Each row has a class, written after it.
[ 17  35 -43  18 -11 -36  29 -37 -23  73  32 -29 -12  30 -31 -20   5  -4
 -35 -31  49  30 -83   4 -27  16 -43 -30  67 -59 -77 -68 -48  53 -15]	(77)
[-104  -41   47    3  100   -9    1   14    0  -79  -16  -40   40  -56
    9    2  -53   16   22   10   20  -11   -9   34  -30   53  -54   36
   37   -1   42  -13   38   19  -61]	(209)
[-18 -19 -27  24   5 -35  -3 -12   1   7  -6  -1 -21 -41 -31  57 -14   4
  -6   1   3   9 -50  43  36  37  -2  25  44  15  38  37  26 -19 -43]	(119)
[ 48  -1   8  14 -31  18  15   3   9  -3  -6 -22  17   3  -7 -13  -1 -37
  18   7  -5  40  20  11   0  -8 -16  47 -24  17 -14 -16  -3 -14  12]	(209)
[ 30  11   6  44  41 -27  29  16   2  27   9 -13 -61   8 -11 -12  38 -10
  -2 -18  -3  -1 -23  15  10 -13  24 -24  42   2 -39  -5  19   4 -12]	(42)
[  9  22   6  -9  25  12  27  -1  19  -3  -4  34  14  13 -27 -67  16  -7
  -2  20  -3  -5 -18  41  -1   9 -31 -20  19 -42   0  -2  -4   1 -15]	(127)
[-26  13  33  29  22 -17  32  28  19 -17 -53  29  25  14 -37 -36  -2 -21
   1 -34 -24  -9  17 -10 -25 -10  12  28  -6  35 -36   0  -3 -47  -6]	(119)
[ 31  54   8  18  -1 -47   2 -10  18   6  -3 -24  -1 -31 -57 -35  42  15
 -30  -5  28 -11 -49   2   4 -45  -3 -56  28 -23 -30 -47 -53   3 -20]	(77)
[ 29  22   8  21  -3  15 -10  10 -17  13  22  22  11  48   8  23  27  -8
 -22  11 -16  14  24  24  -3  -2  48  25 -10  19   7   4   7 -13  18]	(110)
[ -5  25  -6  63  44  24  30 -10 -16 -33 -10 -23  57   6 -27  24 -45  -9
 -21 -48  33  18  -7  52 -10  17 -46 -13  56 -29 -44 -17  41  68 -20]	(119)
[ 15  39  -5   6 -20  28 -43  -2 -17  -2  24 -21   4  33 -51  23 -74  29
   3   1  14 -20  -7   6 -36  54 -45   8  19  31   6  55 -13  22   7]	(70)
[-73 -15   0 -33  21 -43  -9  19  15 -19  40   5  60 -20  -9  -4  90  12
  -7  27   0  25 -32 -19  20  -1  16 -18  25 -22  15 -21 -71 -10 -29]	(42)
[-69 -37 -21 -18 -72  16 -13  -5  14  19  47   5  29   1   6 -15  14   4
  12  29   0  24 -25  20  46  22 -37  18 -41  11  18 -39 -48 -49 -30]	(169)
[  2   3 -13 -14 -73 -20  19  29  -8  29   4   5   6   8 -22  -8 -38  -1
   5   7 -14  25  26 -19  -9  -3 -41  10 -12   1  23 -34 -32 -34  35]	(119)
[ 27  15   2  17 -11  -8  21  27 -13  35 -11  20  14   1 -59 -15  37   5
 -25 -23  -8   4 -11  46 -37 -21 -30  12  39  14 -30  -8  16  59  -3]	(83)
[ 36  26  37  15  39  17   8  23  16 -48  -6 -12   9 -41  -9   5  36  10
 -17  16  -6  -3  19  19  -6   4 -10 -25  37  -6   6   0  -1  32  15]	(77)
[  8  27 -33 -19  -9 -37   7  13  -3  44  33 -15   0 -12 -25  -2 -23  41
 -36  14  -1  -3 -37  25 -20   8 -64  -9  47 -27   2 -39 -31  27 -30]	(77)
[ 11  -9   5 -28  21  -5   2  34  33   1  -3  40  21  -8 -19 -36   0  21
   2  20 -17 -24   6  -9 -25 -14 -24  10 -31   9  37  -4 -46 -67  27]	(198)
[ -7  15   1  11  16  -3  66   6 -11   1 -54  16  64   8 -63 -63  -6 -25
 -12  -5 -14   9 -12  23 -20  -3 -20  19   9 -32 -54 -44 -32   9 -38]	(83)
[ -1  15  24  -6   1 -11  62  21  15  40 -16  19  16 -43 -35 -84  30 -36
  12  -7  -2  -4 -15   4 -30 -24 -43  -8   5 -30 -19 -56 -44   7   6]	(209)
[ 22  -6  18  -6 -41 -14 -11  34  13  39   6   5 -17 -31  14  40   3   6
  -1 -24  -6  13   1 -20 -17  25 -22  41   8  30  23  -5 -29 -25  17]	(70)
[ 30  10 -26 -13  15 -45 -21 -20  -6   9  18 -37 -30 -12 -35  12  -1  22
 -33  20   2  -4 -67 -13 -27  22 -32   8  18  40 -42 -13 -42  11 -39]	(119)
[ -2  -7  26   3  16  -1  12  40   4   5 -28  13  37 -13 -19 -24  -3 -17
  24   5 -12  -4  14   0   0 -15   0   8   4 -16  26   7   1 -21   9]	(198)
[ 90  -1  34  24 -20  -3  34  12 -24  11 -43   2 -14  43   1 -47  -1 -19
  -4   5 -25  -7  22  35  12 -43  19  -2  20  12  -5 -49  34 -22 -31]	(127)
[ -8   0  -7  -6  -2 -21   0   9  -1  46 -10  15 -22   7 -21 -41  24   5
   9  -6 -34   4 -22  14   8 -37  25   7  17  22  -1  29   8 -23   5]	(42)
[  6  -7  10 -15 -13   6  -6   4   2   0 -12  16  -3   8 -16 -17  42  -2
 -13  22 -14  16 -16   8  -8  12   1  22 -10  29 -15  -2 -15 -11  -1]	(83)
[  3  -2 -14  33 -16 -17  15  -9   9   3  -4  10  18  29 -19  13  12  -4
 -12   5  -9  25  -2  11  -3  -4  -4   1  -3  -2  -1   3  20   1  19]	(119)
[ 27   8  17  53  53  -5  19  -4   2  50 -26  19  17  24 -21 -55   6 -18
   3 -25 -35  23 -16  24  -3 -22   0  -2  56  -1  23  20  27  14  15]	(70)
[-21  23  19  18  33   2 -57 -27  -1  37 -23   5 -15   3 -23 -30 -20  12
 -28 -21  13  -2 -69  10  10 -27  50 -45  36  29 -12  38  22 -38 -29]	(209)
[ 24   5 -12 -11 -60  25   2 -16  13 -39  13  16  67  48 -41 -34  35  16
  -7  29   7 -18   6 -26  -6 -27  -7 -47 -21  21 -34 -17 -73 -28   0]	(209)
[ 20  -1   3  23 -40   5   6  10  -7   3 -32  13 -24  -4 -23 -11 -29  11
 -18 -31 -13  11  25   2  11 -39  11 -12   4  48   6 -18   6 -45  20]	(83)
[ 46 -14   0  16   4  -5 -13  26   0  -9  12   8  24  51  11  38   8 -20
  -5  -2 -10  14  53  -2 -18 -24  46  80 -48  61   5  -8 -11 -51  43]	(169)
[-36  23 -28  43  68   9  40 -27  10   1  -4 -35  33 -87 -44 -17 -79 -10
  -1  -9  -2  17 -20  62 -17 -21 -37  39 -20 -28  16 -19  -7  12 -13]	(209)
[-45 -13   4  43  78  17   2 -30 -25 -55  -7 -56  46  -1   3  21 -71  -6
 -10 -25  13  50  14 -24 -15  31  -4  -4   2 -49 -45  -9  34  68  -2]	(110)
[ 18  15  35  31  -3  -9  32  20   3  15 -54   4 -14 -32 -54   4 -15 -19
 -16 -46 -10  20 -11  35  -3  52 -27  37  25 -19 -33   2  39  52 -39]	(123)
[ 25  11  28  -4 -34  16 -50  35  -2  14  17 -11   4  19 -19   5 -12  15
  29 -31  38 -55  16 -15  -9 -22 -26 -26 -11   1   0   3  18  18  19]	(77)
[  8  31  30  13   8  -6  -6  19  21  13  -8 -29  -1 -28 -10  -3 -39   6
  17  -4  -3 -12  10   6 -21   9 -31  36 -55 -22  20 -15  -5  -2   0]	(123)
[ 22 -19  44  -3 -33  29 -59 -46  -2  -6 -16 -32 -30 -27   2 -13   2  26
 -21   1   9   6 -49  30  27 -26   9 -28 -13  58  17  -3  37  -3 -31]	(123)
[ 43  27  28   8   6  15 -24  33  11   1  24  25  15 -45 -17  50  73  -3
 -16 -31  28 -45  -2   4  15 -21  12 -51  27   6   7  12  -6  59  19]	(123)
[ 53  15  28   0 -12  28  -2 -10 -32   0 -25  -6  14  13  20   5  -1 -12
 -21  -4   0   7   3  23   9 -18  28 -28  46  20   6   1  25  14   8]	(42)
[ 45  13 -14 -30 -48  -1   5 -18 -19   5  -9  -2   9   3 -51 -29  25  11
 -14  16   5   6 -37  34 -17   1 -25  29 -22  -4 -31 -38 -53  -6 -22]	(119)
[ 48  18  18  27 -28 -13  14   2 -28  10 -37 -12 -11  18 -47 -29  35 -18
  12 -19  -5  10   2  17 -20  -3  -9  31  20  13 -29 -14   6  43   2]	(83)
[-11 -11  26  17  22  12  22  11  -8  -9 -64  -4 -26 -58  -2   8 -18 -25
  21 -26 -13   9  -1  -7  14  60   0  12  24 -43 -11  29  33  30 -14]	(198)
[-52  -2 -36  21 -67  17 -12 -32 -51  18   2  -7 -17 -18 -34  75 -46   1
 -47 -61  -6  44 -19  32  -3  51 -15  19  53  42 -39  32  59  98 -30]	(119)
[  3  -1  24   8 -49  23 -38 -22   0   5  14  -5  20   2 -18 -18  16  10
  -8  16 -12   2  -2  19  13 -12  10 -16 -18  36  44   9 -10 -11 -24]	(169)
[-12  -1  12  18  35 -60  30  22  19  30 -30  33 -48   3  12 -16  -4 -15
  -4 -12  -8  -3   0  -1 -10  -9  14   8  -1 -30   8 -18  43 -23  22]	(127)
[ 54  21  42  48  14   6  -3  -8  -5  16 -33  -7  -2  33  -3 -21  36   5
   5  -3 -11 -35 -11  21 -16 -23  33 -10  28  16  -6  11  21  -2 -10]	(77)
[ -1  32  12  14 -32  11 -70 -44  15 -42  -5 -16 -26  -5   8   3  39  42
  -4 -34  30 -20 -23 -34   7   7  -3 -45  -3  40 -10  10 -31  -7  16]	(83)
[ 29  32 -12  -2   6   8  39  17  -5  39  37   4   5  24 -14 -21  27 -23
 -15  14  -2  23  13   1 -18 -23  21 -31  29 -51 -12 -14 -27  18  11]	(77)
[-10   6   0   2  22 -23   0   2  -4  19 -15  37   8 -10 -19 -17  25   5
  -5 -36  -7 -31 -17  -8  -5   9 -14  -5  13 -19 -17  -4  -3  37   4]	(110)
[ 48 -14  56 -40  18  17   6  18 -25  47 -26   4 -58 -45  43 -53  29 -52
 -18 -21   8  41 -29  13  18 -18  35  14  15   5  -5 -76 -12 -47 -17]	(198)
[ 17 -26  25   0  25   7 -10  31  21  -3  12   5  11 -15   0 -42  23   8
  24  28 -21 -10  11  41  12 -55  -5  18  -9  39  61  -9   8 -58  -9]	(209)
[-12 -16  55 -30 -20   6  19   7   4  10 -30 -13 -16 -19  32 -51 -32 -67
  42  -9   7  23   9   3  10   7  -5  63 -26  19  34 -41   0 -67 -21]	(70)
[ -5  10  -9  36 -14 -20   6  23   3  43  35   5  26  20 -66  -1  25   5
 -16  20 -24  26 -23  29 -10  -7 -11  23   4  22  -4  -2 -25  11  -3]	(70)
[ 30   0  14  43  42  -9  24 -15   8   4 -33 -28 -14  20   2 -40 -13 -15
  16  14 -27   6   4   5 -15 -32  27   2  10   8 -10  18  40 -15 -18]	(209)
[ 12   6 -12 -11  26 -24 -18   5   0   5 -10 -26  -3 -80 -46 -24 -25  39
  16  10  -3 -51 -42  43 -26  -9 -73  54 -17  36  16 -19 -51  -1   7]	(169)
[ 19  14  21  23  18  -2  -9 -15  -4   0  -3   1  -8  26   2 -24  31  10
  -4  11 -29   5   4  44 -22 -11   4  12  13  19  46  16  39  15  -3]	(119)
[ 10  -7  -1  22 -20   9   4 -13 -17  -8 -15   6 -11   3 -27  22  -4  17
 -42  -3 -24  32  -7  14  -4  33   8  13   9  25 -41   7  13  20  -6]	(110)
[-13   0  49   4  23 -19  17  31  -5  -6 -58 -13  15 -24 -39 -27 -25 -36
  27 -12   3  26   6 -44  -6  14  24   3  33 -27 -26  31   1 -21  -1]	(110)
[-62  26 -33  44 -12  -7 -39 -17  11 -37  42 -52  54  -5  -6  74 -60  24
 -29  48  -1  17   1  23  -3 -25  -5  20 -61  38  -5   0  18  15  14]	(127)
[-42   4  -7 -12 -37 -39 -29  26 -23   1  30  15  42  16 -73  24   9  25
 -13  31  -3  -1  -9  10 -21   6   5  22  13  21  30  11 -32   9 -10]	(127)
[  18    7   21  -15   -2   -6   24   11  -22   58  -41   10  -69   12
  -26 -102    8  -29   63  -29   12  -35  -21   -3   10  -41   33  -26
   24  -41  -35   18   15  -36  -12]	(110)
[ 37  16   8 -15 -42  -3 -20 -15   7  -7  -8   2   4   1 -13   3   4  29
 -12 -12  14 -44   0  -4 -18 -18 -18 -30   8   9  14   2   0  17  -2]	(77)
[ 31  -4  33  40 -24  31 -12  12 -15  22  -8  -2  -1 -30  11  49   9   3
 -24 -21 -17   7  -1  38  13  -9  11   8  27  61  20  -2  31  25  11]	(123)
[-15  19 -25 -34 -28 -26  -6  12  13   2  16 -18 -26 -61   3  17 -27  -3
  25  -1  30 -25 -14 -29  21  35 -74 -10 -14 -41 -20 -13 -19  32  19]	(110)
[-34 -23  23 -18  21   0  16  56  30   1  28  13  42   8 -11 -41   7  11
  15  48 -19   4  36  25 -26  -6 -31  30 -66 -40  35 -28 -11 -28  -2]	(169)
[ 29  42  28  39  -5  31  58  20  19   7  13  15  23  35 -10 -59  46 -28
 -10 -34   6  29  21  37   5 -32  12 -26  26 -32 -33 -50 -27 -22 -29]	(70)
[ 63   2  42  -9  68 -33  47  -2   0  18 -64 -14 -74 -13  21 -58  10 -38
   1   6   2 -14 -31  27  -7 -26  44   3  62 -10 -12 -10  44 -37 -46]	(77)
[  5  -4 -45  13 -93  -8 -15 -41  14 -31  13  -7   5  14  25  59  33  20
 -15  47   8  -3 -13   9  53 -14  27 -26 -17  31   1  -1  -9 -36  -8]	(209)
[-11  25  -7  -8   9 -42 -19   7  22   7  -7  22 -44 -15 -15  20  30  37
 -14  18  16 -16 -37  15 -22  43 -21  -3  20 -17  23  32   1  -1  17]	(83)
[ 49  14  32 -43  76  -6  26  33  12  -1  15  18  43  -8 -52 -88  59  -4
   2  33 -34 -33  -3  63 -43 -30 -29  47 -19  -5  26 -25 -32  16 -44]	(42)
[ 27  13  21  30  32 -46  45 -19  34  18   2  -6 -29  16  26 -50  69  -8
 -34  -5  -4  16 -45  28  11 -41  31 -28  43  19 -15 -56 -13 -62 -63]	(42)
[ 24  37  -3  43  99  28   7 -31  54  15  18  10   4 -52   0 -35  45  30
 -35 -36  -9  -5 -41  12 -12 -42  11 -63   8 -40 -14  12 -36   5  -7]	(70)
[ 23   1  20 -12  25   9  53  27  21  28  25  54  29   7   4 -58  78 -19
 -33  -7 -11  15 -17  51 -23  -7 -30  14  34  -8 -13 -66 -35  -9 -35]	(127)
[-35  -7 -47 -50 -58  34 -39  33 -16   5  35  20  19 -85 -25  82 -24  15
  13 -42  28 -57   8   1  13  18 -72   4 -29 -13 -36  31  19 114  36]	(110)
[-11 -29 -14 -29  17 -29  16  14  21 -27  -4  -3  28   3 -45 -36  -7  22
 -37  26 -18  27 -17  19  -2   7 -36  14   9   3 -37 -21 -13 -11 -67]	(169)
